Below is a small trained network, with its code and all its weights. Each question gives an input and a class and asks what happens when units are switched off, that is, made to give their printed mean instead of their output.

import numpy as np


def w(rows, s, z=0):
    codes = np.array(rows[::2]) - 128.0
    scale = np.full(codes.shape[1], s)
    scale[-1] = z or s
    return codes * scale


def norm(h):
    return h / np.sqrt((h * h).mean(-1, keepdims=True) + 1e-5)


def f(y):
    return np.maximum(y, 0)


def log_softmax(a):
    a = a - a.max(-1, keepdims=True)
    return a - np.log(np.exp(a).sum(-1, keepdims=True))


def net(x, mask):
    res = np.array(x, float).reshape(1, 8) / 4 @ E
    u = 0
    for l in range(4):
        y = f(norm(res) @ A[l][:, :-1].T + A[l][:, -1])
        res = res + np.where(mask[u : u + 6], y, B[l][:, -1]) @ B[l][:, :-1]
        u += 6
    return log_softmax(norm(res)[-1] @ U[:, :-1].T + U[:, -1])


A, B = {}, {}
E = w([
[116,49,218,200,234,117,176],'x0',
[130,130,126,128,126,128,126],'x1',
[130,128,128,127,128,130,126],'x2',
[127,129,131,129,127,133,126],'x3',
[123,62,107,188,29,48,191],'x4',
[107,229,50,204,142,140,190],'x5',
[130,123,123,126,131,126,126],'x6',
[92,147,157,35,124,125,250],'x7',
],0.0012)
A[0] = w([
[65,3,69,232,11,61,192,47],'0.n0',
[84,46,215,157,211,116,136,236],'0.n1',
[58,250,126,209,105,187,173,12],'0.n2',
[80,45,76,155,31,60,176,1],'0.n3',
[142,141,174,34,117,68,150,117],'0.n4',
[70,176,163,46,109,10,235,152],'0.n5',
],0.0018,0.0017)
B[0] = w([
[245,216,215,123,103,105,129,207],'0.n0',
[122,234,65,105,42,109,124,251],'0.n1',
[225,86,5,128,205,63,161,154],'0.n2',
[221,158,218,209,73,101,136,161],'0.n3',
[107,92,75,148,142,200,176,165],'0.n4',
[124,96,109,189,126,225,137,204],'0.n5',
],0.0025,0.0022)
A[1] = w([
[210,127,111,161,105,97,15,251],'1.n0',
[142,127,134,61,39,166,69,88],'1.n1',
[115,175,145,178,115,98,93,39],'1.n2',
[98,146,194,153,162,115,206,152],'1.n3',
[126,110,222,162,246,157,137,124],'1.n4',
[143,40,248,246,251,83,187,212],'1.n5',
],0.0022,0.0011)
B[1] = w([
[66,109,119,106,133,183,248,252],'1.n0',
[33,184,101,187,135,51,163,188],'1.n1',
[134,101,175,136,145,193,148,149],'1.n2',
[160,130,36,101,83,197,89,171],'1.n3',
[117,192,78,91,62,105,109,161],'1.n4',
[42,217,34,80,3,111,85,206],'1.n5',
],0.0026)
A[2] = w([
[107,165,81,99,138,172,160,248],'2.n0',
[137,140,99,176,120,157,19,175],'2.n1',
[148,100,152,129,157,123,120,107],'2.n2',
[171,253,119,181,132,171,181,172],'2.n3',
[138,103,118,236,108,112,53,188],'2.n4',
[108,53,222,31,65,125,74,231],'2.n5',
],0.0029,0.0017)
B[2] = w([
[133,88,180,168,80,97,95,253],'2.n0',
[115,133,147,82,121,124,211,173],'2.n1',
[113,134,103,119,148,117,137,128],'2.n2',
[120,43,123,135,157,89,99,252],'2.n3',
[139,111,129,46,98,165,206,167],'2.n4',
[143,122,42,254,187,94,156,188],'2.n5',
],0.0039,0.0037)
A[3] = w([
[91,162,151,89,255,188,14,222],'3.n0',
[51,94,183,185,99,88,97,210],'3.n1',
[95,60,163,71,126,199,213,90],'3.n2',
[190,135,22,74,111,124,116,129],'3.n3',
[158,66,126,179,70,75,98,254],'3.n4',
[169,96,160,174,26,103,177,192],'3.n5',
],0.0025,0.001)
B[3] = w([
[255,124,215,151,35,47,200,162],'3.n0',
[181,141,157,64,148,167,74,211],'3.n1',
[173,126,80,147,126,238,174,152],'3.n2',
[62,132,175,180,152,105,155,157],'3.n3',
[117,146,181,87,218,150,74,250],'3.n4',
[118,161,145,84,201,164,82,252],'3.n5',
],0.0028,0.0036)
U = w([
[227,144,204,147,41,66,181,141],'0',
[101,85,41,223,206,67,140,119],'1',
[116,111,154,103,147,151,95,254],'2',
[32,187,100,81,44,109,82,89],'3',
[119,83,97,109,109,255,223,70],'4',
[131,105,160,119,167,141,88,104],'5',
[130,107,159,121,161,135,92,75],'6',
],0.0063,0.0025)

Each question gives the input, the list of numbers given to net, and the class t.
The units are the neurons (one row each of A and B). Each row of codes is followed by its name. A weight is (code - 128) times the scale printed after its matrix; where a second scale follows, it is the last column's (A, B and U).
mask holds one flag per neuron, layer by layer. A switched-off neuron (its flag False) gives its mean, the last column of its row in B, instead of its output. The means were averaged over made-up inputs and are rounded, as every weight is.
A unit's drop is (log p(t) with every unit on - log p(t) with that unit switched off) / (log p(t) with every unit on - log p(t) with every unit switched off).
The circuit of an input: a set's keep is (log p(t) with only the set's units on - log p(t) with every unit switched off) / (log p(t) with every unit on - log p(t) with every unit switched off). Starting from the 12 units with the biggest drops (on a tie, the unit counted first), units are removed one at a time, each time the one whose removal leaves the highest keep (on an exact tie, the one counted first), for as long as the keep stays at least 0.8.
units of the circuit, in order: the units of the circuit, biggest drop first
top k neurons: the k neurons with the biggest drops, biggest first
top k neurons in layer l: the k neurons of layer l with the biggest drops, biggest first
input [6,-4,2,6,7,-8,-7,3], class 1: units of the circuit, in order : 2.n5, 2.n0
input [-5,8,-1,-5,-2,3,4,2], class 6: units of the circuit, in order : 2.n0, 1.n5, 0.n1, 2.n3
input [-2,-6,-3,0,1,-4,5,7], class 4: units of the circuit, in order : 0.n5, 3.n2
input [6,-4,0,1,-2,-5,4,-5], class 3: units of the circuit, in order : 1.n5, 1.n4
input [7,1,0,7,6,-6,-2,6], class 3: top neuron : 1.n5
input [-3,2,0,-4,-6,-5,5,-5], class 0: top 2 neurons : 3.n0, 2.n3
input [7,-1,5,-2,8,5,2,2], class 0: units of the circuit, in order : 0.n0, 2.n5
input [6,-6,1,-1,-8,-3,3,6], class 0: top 2 neurons : 3.n0, 1.n0
input [-2,8,1,0,-6,-8,2,0], class 1: units of the circuit, in order : 2.n5, 3.n5
input [0,-1,2,4,4,-3,2,-5], class 4: top 3 neurons : 2.n4, 2.n0, 1.n5
input [5,-4,-3,-2,-6,2,-1,-6], class 0: units of the circuit, in order : 2.n5, 3.n0
input [4,4,-6,3,-3,-1,2,-8], class 4: top 3 neurons : 2.n1, 2.n4, 3.n2
input [-8,-7,-4,-2,-8,4,6,-4], class 0: top 4 neurons : 3.n0, 1.n5, 0.n1, 2.n5
input [8,7,-1,-6,3,-1,-7,4], class 3: units of the circuit, in order : 1.n5
input [7,3,1,5,-7,-7,-4,-5], class 0: top 3 neurons : 3.n0, 2.n3, 3.n5
input [3,0,6,5,4,5,8,-3], class 5: top 4 neurons : 2.n5, 2.n3, 0.n0, 3.n5
input [-7,-3,-4,-2,-3,-8,-5,-6], class 1: top 3 neurons : 2.n5, 0.n1, 1.n5
input [-2,3,-1,6,-4,-7,-4,8], class 4: top 4 neurons : 0.n4, 2.n3, 0.n5, 3.n2
input [-1,-6,-1,1,-8,8,6,4], class 0: top 2 neurons in layer 2 : 2.n5, 2.n0
input [6,1,-5,8,-4,-2,4,2], class 3: top neuron in layer 1 : 1.n4
